[ 192   61 -105  205   48  -44 -236  -33   67 -177 -162  -80 -134  131
  286 -120  130  -45 -286  220 -124 -116  176 -248 -336  -14   63    7
 -169  267  168   37 -123  264  154   48  205 -229]
6
[  49  124 -179  -16 -225    1 -325   -9 -140    9    7   54 -137  256
  199   83  167 -417  -52  177 -210   82  100 -229  -31   94   75  239
  148  201   60  152 -474  110  103  134  -82 -117]
6
[ 128  114  102  225  178   50  -39   73   25  120 -128 -148   52 -340
  130  171  197  -41 -171  173   78 -105   -1  -99  197  106   94   30
   33 -278  194 -191  -49 -469 -128  -15   42  -93]
1
[ -54  203  143  217 -344  -76  -71  299 -109   84  205  -30  -73  266
  253  269   92  -33 -313 -116  -34  234   92  -27  122   33 -236 -380
  -72  378 -194  133  179   -9 -115  161  627  -88]
1
[ 167 -208  167  224   65 -113  221  129   16   67 -101 -112 -103 -113
   24  -15  -37  284  -30  201  103  117  -43   69  251  -16   73 -376
  100  386   30  194  262  -92 -124  -93  139  212]
2
[-175   98   -9  180   55  -30    2 -196   58 -114 -261   -4   68   20
   66   60  170 -142  -37  149 -436  -35  206 -109 -353  -24  -90  242
  -25   29  -36 -380 -223  -38  194  -92 -183   62]
0
[-199   92 -104  321 -107  -24  -22  154  151  165 -173  189 -148  149
  152  363  422   46 -436   83 -175  293   54   55   34   14   15   11
 -114  154  248  306  370   97    9  221   99 -255]
11
[  53 -191  -55  145    0  -27  236  121  -65  172 -157  -32 -119   73
 -117   62  -27  -98  144  187   80   49   40   59  110    0   95 -300
  -40  492   18  486 -140 -372 -165  -78  236   87]
10
[ 132  -21  338  -32 -140 -120   94  125  -59   49   38 -267  186  -65
  211  -43  -99  -59   71  161  204   65  -59  138  110   63 -217 -214
  163  239 -195  241  -35  -92  -45  -48  176   14]
3
[ -22  218  -47   17  214  277 -282   34  -19 -306  -43   84   36  -34
  171  246  177 -254  -82  113 -240  -57 -119 -248 -366  -97   49  -71
  -91 -237  -70  399 -438  266  102   76   94   33]
1
[ -89  245  169 -248 -522   48 -121  107 -251  -88   89  -40  197  -72
  326  105 -191   35 -185   80  -11  386  157  -13    7  258 -377  144
   26 -187   32  430 -125  269  -58  237  219 -502]
6
[  90   34  199  188 -189  -19 -282   -9  190   71 -323  212   37  495
  158  161  -82  124  -23  212 -506   61  546 -145  -21  148 -423  179
 -141  220  -11  185 -258 -276  100   37  169 -272]
4
[-261  -57 -219   72 -283 -192  191  250   77  256   20 -119 -197   -5
   85   27  368   48 -444  -29   88  140   80  126  315  124 -105  -75
  -27 -123  -94   22  227 -281 -374  -11  330  -53]
8
[  49  -28  -66  153  -21  101 -171  -83 -206  -89  126 -120   85  107
  311   43  112 -506  -78   52 -256  115  132 -220  154  161  -75 -243
  -47   26 -317  288  -47  -86   29  153  379   40]
7
[ 213  241  -45  290   -2   11 -419  230   48 -107   39 -148 -152  -44
  119   47  -44  -72 -430   73  334 -132  -91 -270  129  -93  185  -40
 -174   76 -103    0  401  188 -100  297  414  113]
5
[ -70  101   44  -88 -164  -12 -246  134   25   92   14  -13  131  179
  345   85   17   74 -189   99  130  120  128   75 -101   48 -653  123
  -94   23  124  194   -2   27  160   35  114 -397]
3
[ 139   44 -129 -178  -96   -8 -164  -55 -148   47  -94 -332  -25 -282
   65 -260 -108 -495 -126  114  261  132  142 -291  -48  100 -126  211
 -190 -110  214  202 -147 -182  -85 -105  357 -172]
10
[ -45 -181   90  240    7  -66  142  133 -105  -50   13 -203  -93  -20
    4  -44  118 -105  -63  102   86  262   53  -61   38   77  159 -372
  -94  326 -117   84  -70 -191   51    5  208  128]
3
[ -48 -234 -129  347 -153 -155  134  121   98   58  207   61 -170   25
  215  -52  203   49 -479   -7  165 -243 -233   70   67 -101  162 -335
   32 -314 -117 -540  301   78 -331  -60  444  114]
5
[  61   73  221 -162  -64  -24 -251  -12  -34   31  166   74  166 -186
  -89 -106 -238  -42  197  -79  144  -97   60   64 -200   51   38  242
  140 -260  275  -80 -168 -269   90   60 -111 -210]
4
[-108  126 -167 -207 -311   70  117   67 -125 -190 -165  244  -29  339
  117  239  -30   85 -321   -8 -210  254  112  -46 -173   25 -337  188
  -61 -109 -121  349 -291  428   47  262  125 -185]
5
[  53 -206  123   63 -106 -163  241  217 -137   68 -177 -181  114  -18
  216  -61 -193  129 -149  161    0  217   91   36  134   59  -67 -194
  -11  452 -184  258  -17  -64 -153  -39  286  -19]
10
[  53  -84   75  183  -85 -109  164  142  -28   79 -199 -139   49  130
   98   79  -52  112   18  101  204  137   96   -7   96   -1   20 -106
  -67  501  -51  166   92  -54  -62   49  252 -187]
7
[  48  203  326 -202 -125    7 -239   75 -149  -28  -20 -205  195 -303
   40  336   12 -163  -16  -65  249  163  108   12 -100   -2 -159  277
   37 -194  249 -208  -54  -30  117  127 -107 -410]
1
[-228  117 -464  -17   79    4 -180 -209  -53   63 -119   35 -119  109
   77  -73   55 -332  -61 -162  -84   32  315   37 -318   -7 -442   33
 -405 -281   67  441 -107  355   20  269  -80 -131]
7
[ 251 -228  268  170   90  -15   98   37  -38 -141 -143  -63   98 -146
   20  -46 -115  259   -9  104  231   51  143  128  173  -50  175 -307
   56  229 -147   60  129 -164   10  -78  164  118]
8
[  94  -69  -16   63   92   48  -28  -21 -217  -46 -226 -121 -125    2
  -11  -13 -141 -232  -56   25  287  116  116  -60  -44 -119  327 -278
  -80  475  -71  324 -146 -152  -34   75  286  -51]
6
[  92 -175  114  276   99   -9  248  126   20  -11 -112 -142   68  -78
   77   53  -41    6 -128  133   52   83 -114 -122  182  -73  213 -341
    9  444 -153  240  236 -158  -53 -101  373  242]
2
[-100   54   77  363 -305 -225 -257  263  364  176  309   66  -89 -144
  199 -173   89  377 -135 -132  495  152 -154  -76 -140 -100  193 -102
  -10  136   84 -720  580  318 -144   73  305 -235]
10
[  -7  205   81  308  103   26  -40   72  490  110  -37  156  283 -116
  -20  379    1  195 -307  103  109   30   -3 -168  274   52  221  111
 -135  349  278  -65  548 -280  118  163   16    6]
9
[ -23  -96   83  177   83   66  251   71    4    1 -259 -155  -39  -28
  -10  129  -14    7   25  -13    2  275  -12   27  243  -63  216 -366
   18  445 -198  500   76 -215  -68   70  208  252]
11
[  50   81  181 -134 -424  142   34  174 -262   82   -8   76   40  183
  214  157  -35 -226  -75  -53  -91  220  112  116  212  183 -112 -151
 -172  374   36  397 -200  -33  -99  220  132 -209]
7
[ -72   -6   29  132  156 -134  194   58  -85   36 -141 -230  -22  -70
   24 -105  127  -76   70   57   10  208  119  164  -17  122  -15 -300
 -111  262 -131  412  125  -38  -63   73  198  180]
2
[ 198  172  174  233   41   41 -262 -277  315  209    3 -232  178  -35
  131  144  -90 -160   57  289  174    6  173 -195  281  189 -336  202
   92 -157  218 -574 -108 -795  252 -154  131 -213]
5
[-199  189  157   30  -84   31 -190  333  290  -84  284 -218  291 -321
  292   30 -171  203 -334   42  571   76 -281  -55 -240 -204 -250  -96
  -57  100 -279 -400  337  137  148    5  292 -247]
1
[ -92  -92   58  101  -43  -97   46  405   98 -115   47  134  116 -215
  235   54  434  240 -437  174  222    7   63   34 -148   59  -21  -50
  -70 -270  111  193  158  195 -155   48  150 -255]
0
[ -87  -10   79  344   26  -88 -255  -98  442   49  149  -82   34  -83
  132    5  -23   66 -357 -127  221   38   28 -235  -30 -146 -161 -307
 -112   73 -157  -85  550   24  240   94  203   71]
9
[  98  182  170   37   67  215 -140 -109  115   33 -152   16  138  -90
  -21  354   24 -450   40  175 -108  322  -39 -348  151    4  155  269
  140  210  310  164  179 -633  -71  150  224 -240]
2
[-195  223   62  197  -83 -123 -329  235  141   27 -156  -15   18   27
  290  112   15  147 -167  151  -93   88  304 -295 -603   29 -193  -38
 -260  292  -79 -152 -356  114  -12  120  321 -384]
4
[  11  217  185  -59  114  229 -428 -206 -122 -365  -77   89  -95   91
  -12   68 -154   64  215   21 -459  -60  219 -385 -452  -21  -21   35
  -54  -68   47  -89 -448   77  113   91  -60 -162]
5
[ 139 -158   81  264   28  -50  149  107  -47   91  -14  -90   75  -13
   62   68  -13  167   63  132   89  113   28   53  283   69  131 -209
  123  343 -119  -64   70 -251   97 -104  167  114]
8
[ 124 -191  201  150  -21  -62  198  137  -63   -6 -105 -116   52    2
   98    7 -139  127  -35  269  -26   95   26   59  215   41  -15 -319
   83  422  -66  406  170 -166  -25 -158  331  182]
9
[ 205  261  510 -129  -56   93 -290 -111  291  103    3  -40   88 -363
   78  128   72   64 -222  222  316   85    3  133   73   81   45   21
  152  123  190 -446   -1 -421  299 -110 -240 -314]
6
[ 210  313  134  -52  -18   48 -121   69  -54 -170   20  -35  173 -444
  251 -154   71 -112 -527 -181  250  164  -52 -184  -40 -124  237  112
  -12 -203 -243 -157   63  442  -28   94   41  -90]
5
[-326   35  167 -254 -182 -174   41   46  266   99  266 -399  246  -28
  168  208  102 -301 -172  204  153  -38 -275  -76  214  -60 -486  319
  466 -186  -14  -28  331 -153  110 -158 -200 -152]
9
[ 127 -211  271   79 -126  -12  162  242 -401  -92  -86 -262   71 -114
  138  -88  -70   10    8  206   13  195  -17   36  246   69   66 -231
  188  359 -168  440 -178 -479 -162 -106  308  165]
8
[ 168  214   96  -98  -30  111 -287  -90 -108 -142  276 -242   39 -318
   -7  -95  130 -261   29  -62  269 -198 -263 -191  -18  -65   31  195
  111 -184  227 -253  135 -161   96  -88  -28   10]
1
[-146  209 -104  -72  -13  -56  -97  347  -90  -82  471 -271  153 -215
  284   64  270 -154 -330 -209  387 -378 -139  -34  -83  -39 -294  -47
   66 -472 -287 -475  528  201    2   32  492   -4]
5
[-263  145 -293  325 -155    7  -15  327  -82  -80  -39   27  -80  -51
   97  187  273   91 -236   37 -121  294  157   56  -84   45 -117   95
 -194  -79 -126  -66   33  144   -4  273  101   29]
10
[ -63 -147   38  282   88  -37  326  140 -152   84 -181 -286   74 -158
  -56  120  103  -92   97   96   21  304  -40  -70  175   24  203 -265
  -16  449 -244  424   70 -293  -73  -28  233   84]
1
[ -12  -67  -14  163   73  -36   -2 -199   20  -95  -95 -102  231  -92
  133 -132  274 -333   -7  287 -391  183  299 -217   27  249   44  512
  109 -235  390  -17  -31 -299  244 -132 -170 -258]
6
[ 165 -139   35  183 -146  -49  321  117 -182   57  -76 -182   38  -85
   29   70  -78   69 -158   39  359  291  -72   39  457  -22  102 -266
   61  384 -328  196  179  -93 -113   28  256  132]
6
[-135   37   16 -133 -604 -190  232  277   89   58  210  -11    5  -31
  -17   31  -99  358 -418  -64  187  -57 -248  240   51  120  -65  133
  -89 -270 -177 -353  -98  231 -277  221  -29 -200]
2
[  58  -46  209  462   -8  -68 -327    7  103  -46 -144   67   69  123
  200   -7   57  358   74  120  -10 -194  363 -132 -325   31 -152   68
   -8   52  100 -443  -22 -207  375  -53  135 -226]
6
[  90  -39   83  -49  -91   16 -177   30 -212  -58 -155   -4  127  225
  349   42  -34 -245 -113  167 -289   51  -38 -262 -196  147  -14   39
 -128  222   59  651 -593  149  -36  259  -19 -279]
9
[-118  256  -84  -57   -6  -66 -333  115 -107    2 -194  -26  173  -33
  318   28  -53  149 -191   73   62  144   86  -17 -369   31 -452  207
 -300   20  -51  357 -302  307 -151  326  -73 -352]
11
[   6 -234   45  176   62  -14  227   98 -110    6  -83 -204  -19   55
  106   36   98  -20   28   55   87  142 -188  -67   99  -23   92 -341
    0  361  -69  467    8  -98  -47   66  138   43]
9
[  25  298 -344  268  -95   97  -67    7  103 -163  -47  230  -40  387
   47  233   41   39 -393  -78 -245  276  110 -189  180   12  301  301
 -300   97  160  216  182  552   39  391   69 -327]
1
[ -92    0 -161  302  -44  142 -168  206  -44 -206   94  122 -110  345
  138  312   14 -122 -179   -9 -208  261   89 -234  176  -19  -69 -260
 -271   -4 -170  222  154  472   38  194  399  288]
9
[  82  273   38  166 -367 -292 -275  253  362  115  372 -251    6  -17
  451 -281  211  181 -483   16  219  -73 -213  -18  198   89 -154  200
   57  209  176 -419  594  184  -89  210   46 -127]
3
[ 290  154    5  340   18  100 -426  -74  130 -205  250  174   34  206
  250  107  130 -172 -165   80 -267  -31    5 -120  290   -7   65 -132
  -81   37 -104  -26  386  319 -101  201  205  197]
11
[ -55  231  186  -63  -79  142 -245 -163   25 -158  -85  -82   88 -103
  322  -37  -67  -89 -167  136 -130  292  -98 -231 -333  -47 -270   68
   48 -280 -111  472 -144  453  224   49   23 -357]
4
[  57  127 -151  486   35   38  132  321  207  -71  -82   53 -144  -61
   26  197  196  191 -632  229   43  -28 -273 -190  382  -57  569 -154
 -157  122 -216  -32  217   89 -283   44  293  307]
1
[ 105  131  323   79  -35  243 -241    6  170  119 -213 -191  115 -375
 -112   78 -168  -99  132  163  311    7  100 -239  224   20  219  231
    1   78  265    4   22 -585  210 -176  -61 -218]
3
[  37 -142  314  138 -110 -117   73  152  -99   26  -68 -243  -56  -70
   25   71    9  296  140  182  110  -84  -52  106   52  -75   48 -282
  238  340 -135  -87  -69 -387 -182 -286  262   46]
8
[ -68   61  301   91   44   51 -198   57  166  105 -237    7  266 -313
   31  118 -147  207  106  190  459  164  270  -43 -151   55  -61  145
   39   76  336  -15   94 -518  279 -123  170 -329]
3
[ 139  -97   28  317  180   21  -18   59  -40  -31  -44 -203 -130  -91
    0 -125   -1   68  -11   33  107  -43   42  -46   76  -90  233 -324
  -80  321   13   80  125 -247   22 -123  283  133]
0
[   0  280  -69  124  -93   24 -102   -3   51    8   25  -33   27  100
  324  194  239 -133 -458  103 -178  248   70 -120  136  140 -524  110
  -63 -283   55  108  255   -4   53  133  333  -89]
3
[-230  249   49    2   68    5 -117  -62  -93   -7 -210 -100  241 -113
   45  140   34  -19   40  171 -270  230  282 -321 -319  250 -289  172
 -183   81 -143  375 -362 -198  104  109    5 -261]
8
[ 124  -86  425 -363  233  102 -131 -130   -4  -69 -277  -91  360 -408
 -123  207  -16  -92   52  383   84  105  131 -111 -183  156 -192  189
   -8  -23  355  524 -430 -612  250 -245 -207 -210]
5
[ 177  135  223  236 -177   -3  -27  -44  116  -40   20  117   64  188
  193  140 -165  190 -422  -50 -169  186   73  109  252   30  131 -116
 -101  214  -10  -65  143  349  218  180  -61  -89]
6
[ 130 -232   84  228  -42  -96  210   48   19    4   19  -40  -23   30
   34  -19   30   49  -48  168   81  171   92   89  300   75  379 -277
  168  378 -137 -100  218  -77  130 -133  246   83]
7
[ 103  319  207   79  -92  198  -25 -109  100   90  217 -130   49 -157
    8  112  -47 -198 -207 -196  149  136 -402  -62  387  -95  383    8
   77  -44  395  516  331  -27   10   84  -38 -284]
11
[-159 -100  -34  -60  121   39   -2  -12 -190   42 -207  -77  229    0
  116  130   65 -331 -154  -56 -206  131  158 -101 -133  102 -160  -31
 -298   94 -119  549 -305 -179   28  154   -1 -111]
5
[ 126  210  182  165  -13  199 -187  -71 -113 -129   45  213   45   12
   91  264  126 -277   40   -9 -582  142  -43 -212  -31   75  208 -127
  -39  -46  111  633    0  220 -155  282  105  -29]
5
[ 149   -9  101  292   59  105   87   39  -17   12  -75 -102 -155  -92
   -4   12   35  -51   36  214   95  186 -109   17  165  -41  100 -377
   86  200 -168  341   52 -168    1  -28  226  192]
5
[ 220  317  319   52 -196  236 -254 -131   -3 -213 -118  107   55  146
   72  162 -232  190  114   98 -381   89   66 -249  -14   95  -36  -17
   12    7  -82  616 -283   86   37  113  219 -197]
1
[-122  287  103   97  -59  211 -274 -175  344  127  218 -149   75  217
  204   76 -219 -421  170 -124   47  -12  -16   86    6  -59 -520 -161
  -74  -48  152  205  174 -300  241  193  165 -139]
10
[ 277  -53  125  297  -57   74   27  -37  -71  -13 -126 -264   56   -1
  157  -43 -148   77  -75  150  376  184  -84  -59  339  -44   99 -165
   73  484 -100  197   55 -297  210  -43  226    2]
6
